Below is a small trained network, with its code and all its weights. Each question gives an input and a class and asks what happens when units are switched off, that is, made to give their printed mean instead of their output.

import numpy as np


def w(rows, s, z=0):
    codes = np.array(rows[::2]) - 128.0
    scale = np.full(codes.shape[1], s)
    scale[-1] = z or s
    return codes * scale


def norm(h):
    return h / np.sqrt((h * h).mean(-1, keepdims=True) + 1e-5)


def f(y):
    return y / 2 * (1 + np.tanh(0.7978845608 * (y + 0.044715 * y**3)))


def log_softmax(a):
    a = a - a.max(-1, keepdims=True)
    return a - np.log(np.exp(a).sum(-1, keepdims=True))


def net(x, mask):
    res = np.array(x, float).reshape(1, 8) / 4 @ E
    u = 0
    for l in range(3):
        y = f(norm(res) @ A[l][:, :-1].T + A[l][:, -1])
        res = res + np.where(mask[u : u + 3], y, B[l][:, -1]) @ B[l][:, :-1]
        u += 3
    return log_softmax(norm(res)[-1] @ U[:, :-1].T + U[:, -1])


A, B = {}, {}
E = w([
[139,169,132,196,158,122,184,180,91,68],'x0',
[149,160,181,194,197,189,35,183,175,61],'x1',
[9,245,79,87,92,134,190,184,90,140],'x2',
[130,148,15,25,95,65,120,100,115,165],'x3',
[89,190,223,178,102,12,118,82,145,75],'x4',
[75,199,73,58,201,171,254,67,159,144],'x5',
[130,100,96,74,152,157,120,136,71,160],'x6',
[11,178,102,140,98,70,167,111,64,169],'x7',
],0.0053)
A[0] = w([
[89,235,151,132,142,148,70,92,139,83,128],'0.n0',
[94,145,154,170,55,98,106,197,72,130,103],'0.n1',
[184,98,47,79,143,253,127,128,158,128,4],'0.n2',
],0.0052,0.0018)
B[0] = w([
[132,138,127,179,106,158,160,157,165,193,229],'0.n0',
[60,147,97,136,133,202,52,175,119,89,251],'0.n1',
[200,255,134,179,180,135,175,171,108,142,251],'0.n2',
],0.0099,0.002)
A[1] = w([
[53,198,199,245,62,118,96,151,80,121,103],'1.n0',
[125,207,139,199,141,93,254,115,103,9,14],'1.n1',
[228,47,251,220,197,107,23,187,207,30,252],'1.n2',
],0.0052,0.0013)
B[1] = w([
[69,106,114,160,242,68,191,221,200,70,189],'1.n0',
[255,129,122,155,175,141,173,98,149,128,158],'1.n1',
[89,102,224,55,64,70,70,57,94,88,255],'1.n2',
],0.0087,0.009)
A[2] = w([
[174,140,91,253,143,143,233,135,161,184,221],'2.n0',
[148,119,188,160,129,114,245,152,226,139,79],'2.n1',
[64,235,173,171,168,140,167,185,200,79,4],'2.n2',
],0.0063,0.0013)
B[2] = w([
[183,104,201,156,231,179,160,162,2,229,223],'2.n0',
[201,167,12,38,127,177,91,93,166,206,193],'2.n1',
[158,108,61,148,194,158,187,143,168,176,253],'2.n2',
],0.0095,0.0045)
U = w([
[80,124,135,220,162,118,107,200,174,91,23],'0',
[146,126,105,75,84,136,143,50,166,158,45],'1',
[139,129,211,122,51,111,10,105,84,73,252],'2',
[237,189,102,148,198,201,157,154,101,183,182],'3',
],0.011,0.003)

Each question gives the input, the list of numbers given to net, and the class t.
The units are the neurons (one row each of A and B). Each row of codes is followed by its name. A weight is (code - 128) times the scale printed after its matrix; where a second scale follows, it is the last column's (A, B and U).
mask holds one flag per neuron, layer by layer. A switched-off neuron (its flag False) gives its mean, the last column of its row in B, instead of its output. The means were averaged over made-up inputs and are rounded, as every weight is.
A unit's drop is (log p(t) with every unit on - log p(t) with that unit switched off) / (log p(t) with every unit on - log p(t) with every unit switched off).
The circuit of an input: a set's keep is (log p(t) with only the set's units on - log p(t) with every unit switched off) / (log p(t) with every unit on - log p(t) with every unit switched off). Starting from all 9 units, units are removed one at a time, each time the one whose removal leaves the highest keep (on an exact tie, the one counted first), for as long as the keep stays at least 0.8.
circuit, biggest first: the units of the circuit, biggest drop first
unit that matters most: the unit with the biggest drop
top k neurons: the k neurons with the biggest drops, biggest first
k most important neurons of layer l: the k neurons of layer l with the biggest drops, biggest first
drop when u is switched off: that unit's drop, to one decimal
input [6,-5,-4,-4,8,-7,-1,8], class 0: unit that matters most => 1.n0
input [-7,1,0,-7,5,8,0,-7], class 1: circuit, biggest first => (2.n1; 2.n0)
input [1,6,6,7,4,-5,-5,-7], class 0: top 2 neurons => (1.n0; 0.n0)
input [-7,7,-6,7,-6,2,-3,-8], class 2: circuit, biggest first => (1.n2; 2.n2)
input [5,6,2,2,1,-8,7,2], class 0: top 2 neurons => (1.n0; 0.n1)
input [4,-7,8,5,8,-2,2,-7], class 3: top 3 neurons => (1.n2; 1.n1; 2.n2)
input [6,8,2,-2,5,1,1,-7], class 2: top 2 neurons => (1.n2; 0.n2)
input [-4,-5,4,-4,-8,-7,-6,-1], class 0: 2 most important neurons of layer 1 => (1.n2; 1.n1)
input [0,-7,-3,-8,4,4,6,-4], class 1: top 2 neurons => (0.n1; 0.n2)
input [0,6,-2,2,6,7,-5,-5], class 1: 2 most important neurons of layer 1 => (1.n2; 1.n1)
input [7,-7,3,1,6,-6,-3,-3], class 0: top 2 neurons => (0.n1; 0.n2)
input [-1,-5,5,-5,7,-2,6,-2], class 0: top 2 neurons => (0.n1; 0.n2)
input [-7,-6,-2,4,-7,3,-6,-3], class 3: top 2 neurons => (1.n2; 0.n2)
input [1,4,-1,-7,-1,3,-1,-5], class 2: circuit, biggest first => (1.n2)
input [5,-6,4,3,8,-5,-6,0], class 3: circuit, biggest first => (1.n2; 1.n1)
input [4,8,-6,7,2,8,-6,-6], class 2: top 2 neurons => (1.n2; 1.n0)
input [2,0,0,-4,4,1,-5,1], class 3: top 2 neurons => (1.n1; 2.n1)
input [5,1,7,1,-2,-6,8,1], class 0: 2 most important neurons of layer 2 => (2.n0; 2.n1)
input [-1,-6,2,3,-1,-5,2,0], class 2: top 2 neurons => (2.n2; 2.n1)
input [3,-5,0,2,-3,-6,-8,0], class 0: circuit, biggest first => (1.n0)
input [8,0,-5,-8,6,5,1,3], class 3: top 2 neurons => (1.n1; 2.n1)
input [-2,0,7,-8,4,-6,8,5], class 0: drop when 0.n1 is switched off => 0.3
input [-7,3,-8,-6,0,7,-8,3], class 2: drop when 1.n2 is switched off => 0.3
input [6,0,8,-1,6,-4,-3,-2], class 3: 2 most important neurons of layer 2 => (2.n2; 2.n1)
input [4,3,4,8,7,-5,4,2], class 0: 2 most important neurons of layer 0 => (0.n1; 0.n2)
